Here is a tiny trained network, its code and every weight. The questions are about switching its units off for an input and a class, where a switched-off unit gives its printed mean instead of its output.

import numpy as np


def w(rows, s, z=0):
    codes = np.array(rows[::2]) - 128.0
    scale = np.full(codes.shape[1], s)
    scale[-1] = z or s
    return codes * scale


def norm(h):
    return h / np.sqrt((h * h).mean(-1, keepdims=True) + 1e-5)


def f(y):
    return np.maximum(y, 0)


def log_softmax(a):
    a = a - a.max(-1, keepdims=True)
    return a - np.log(np.exp(a).sum(-1, keepdims=True))


def net(x, mask):
    res = np.array(x, float).reshape(1, 7) / 4 @ E
    u = 0
    for l in range(2):
        y = f(norm(res) @ A[l][:, :-1].T + A[l][:, -1])
        res = res + np.where(mask[u : u + 8], y, B[l][:, -1]) @ B[l][:, :-1]
        u += 8
    return log_softmax(norm(res)[-1] @ U[:, :-1].T + U[:, -1])


A, B = {}, {}
E = w([
[113,195,147,170,156,76,171,154,135],'x0',
[141,132,127,89,197,161,73,123,99],'x1',
[47,119,191,113,147,95,151,77,182],'x2',
[119,114,133,177,163,168,197,87,37],'x3',
[60,152,145,87,126,72,120,134,169],'x4',
[87,42,243,168,141,2,105,90,192],'x5',
[160,102,104,166,178,47,163,86,162],'x6',
],0.0036)
A[0] = w([
[148,66,68,89,106,193,52,118,103,198],'L0N0',
[154,70,60,168,119,111,182,120,163,76],'L0N1',
[100,217,94,128,138,176,158,138,121,144],'L0N2',
[84,133,185,101,115,144,99,118,66,92],'L0N3',
[153,119,114,254,168,129,143,96,64,4],'L0N4',
[167,203,93,113,175,104,107,89,109,158],'L0N5',
[111,103,150,180,133,160,166,64,87,89],'L0N6',
[80,126,172,134,145,116,93,111,223,123],'L0N7',
],0.0061,0.0019)
B[0] = w([
[139,96,189,73,157,95,94,145,203,253],'L0N0',
[99,222,99,118,124,105,198,129,255,181],'L0N1',
[143,216,178,162,38,159,199,102,84,223],'L0N2',
[103,200,55,119,105,109,187,124,118,166],'L0N3',
[112,27,98,140,149,158,161,204,181,196],'L0N4',
[137,140,188,157,68,156,189,148,148,195],'L0N5',
[152,109,130,140,99,141,58,235,118,183],'L0N6',
[119,128,223,49,183,78,101,141,132,230],'L0N7',
],0.0059,0.0047)
A[1] = w([
[115,182,109,110,44,108,83,169,151,147],'L1N0',
[135,96,170,131,129,123,160,166,150,217],'L1N1',
[79,191,140,157,116,144,92,78,51,1],'L1N2',
[95,73,128,81,253,105,83,144,139,166],'L1N3',
[212,189,162,145,109,122,131,164,140,136],'L1N4',
[118,170,69,124,83,118,187,71,116,38],'L1N5',
[203,134,96,41,136,173,37,121,156,231],'L1N6',
[94,124,189,155,100,8,84,117,150,181],'L1N7',
],0.0071,0.002)
B[1] = w([
[194,120,117,232,150,219,223,179,94,199],'L1N0',
[152,155,112,116,120,144,87,159,96,223],'L1N1',
[155,168,32,163,112,74,254,127,242,144],'L1N2',
[136,146,61,134,162,93,136,44,180,224],'L1N3',
[39,147,105,92,35,189,95,128,49,208],'L1N4',
[63,138,61,76,158,32,222,36,196,160],'L1N5',
[72,86,213,133,122,76,54,100,41,213],'L1N6',
[125,155,198,87,120,199,78,116,68,255],'L1N7',
],0.0056,0.007)
U = w([
[144,36,61,149,238,79,78,92,133,96],'0',
[96,135,215,58,194,11,43,18,160,145],'1',
[137,154,50,192,148,77,106,20,109,6],'2',
[175,42,30,205,167,68,148,200,240,114],'3',
[110,136,186,118,68,234,105,198,31,152],'4',
[151,86,81,131,94,24,91,19,72,74],'5',
[109,223,41,118,76,139,247,109,174,148],'6',
],0.011,0.012)

Each question gives the input, the list of numbers given to net, and the class t.
The units are the neurons (one row each of A and B). Each row of codes is followed by its name. A weight is (code - 128) times the scale printed after its matrix; where a second scale follows, it is the last column's (A, B and U).
mask holds one flag per neuron, layer by layer. A switched-off neuron (its flag False) gives its mean, the last column of its row in B, instead of its output. The means were averaged over made-up inputs and are rounded, as every weight is.
A unit's drop is (log p(t) with every unit on - log p(t) with that unit switched off) / (log p(t) with every unit on - log p(t) with every unit switched off).
The circuit of an input: a set's keep is (log p(t) with only the set's units on - log p(t) with every unit switched off) / (log p(t) with every unit on - log p(t) with every unit switched off). Starting from the 12 units with the biggest drops (on a tie, the unit counted first), units are removed one at a time, each time the one whose removal leaves the highest keep (on an exact tie, the one counted first), for as long as the keep stays at least 0.8.
units of the circuit, in order: the units of the circuit, biggest drop first
most important unit: the unit with the biggest drop
k most important neurons: the k neurons with the biggest drops, biggest first
k most important neurons of layer l: the k neurons of layer l with the biggest drops, biggest first
drop when u is switched off: that unit's drop, to one decimal
input [8,7,-3,6,-2,6,4], class 3: most important unit : L0N4
input [7,-1,-6,-3,-2,2,8], class 6: 3 most important neurons of layer 0 : L0N1; L0N0; L0N5
input [6,-4,-7,8,-6,7,-7], class 3: units of the circuit, in order : L0N4; L1N7
input [-7,1,-4,-5,-4,0,-7], class 1: units of the circuit, in order : L0N0; L1N6
input [8,-1,-8,6,-2,4,0], class 3: 2 most important neurons : L0N4; L1N7
input [-3,-6,1,7,5,-2,8], class 3: units of the circuit, in order : L0N4; L1N4
input [6,-7,-8,2,-2,-8,-1], class 6: 2 most important neurons of layer 1 : L1N5; L1N7
input [-2,8,-3,6,7,-4,-7], class 6: 3 most important neurons : L0N2; L0N3; L1N2
input [8,4,6,-3,8,-5,-4], class 6: 3 most important neurons : L0N0; L0N2; L1N2
input [-2,8,8,-4,0,-8,8], class 4: 3 most important neurons : L0N5; L1N3; L0N1
input [-3,-5,-6,3,2,2,7], class 3: 2 most important neurons : L0N4; L0N2
input [6,7,-7,-2,8,-1,-6], class 6: units of the circuit, in order : L0N2; L1N2; L1N7; L0N4
input [5,-4,-5,-8,8,6,-4], class 4: 3 most important neurons : L1N7; L0N0; L1N0
input [-4,6,6,4,-8,-2,6], class 0: most important unit : L0N2
input [-6,-3,-8,2,4,-5,7], class 6: 2 most important neurons : L0N1; L0N7
input [2,-4,8,8,-5,-1,3], class 3: 2 most important neurons : L0N4; L1N7
input [2,1,0,-3,-4,5,-6], class 1: 4 most important neurons : L0N7; L0N2; L0N5; L1N3
input [3,5,-6,4,6,-5,-4], class 6: 2 most important neurons : L0N2; L1N2
input [7,3,5,7,1,1,2], class 4: 3 most important neurons of layer 1 : L1N5; L1N1; L1N2
input [-8,2,-2,4,5,-4,4], class 1: units of the circuit, in order : L0N0
input [1,8,3,0,2,-3,-4], class 6: 2 most important neurons of layer 0 : L0N2; L0N3
input [-6,2,-4,0,2,-2,4], class 1: 2 most important neurons : L0N0; L0N2
input [0,-5,-6,-6,-3,5,4], class 4: drop when L1N6 is switched off : 0.0
input [-7,6,-7,7,4,3,-6], class 1: drop when L0N0 is switched off : 0.3
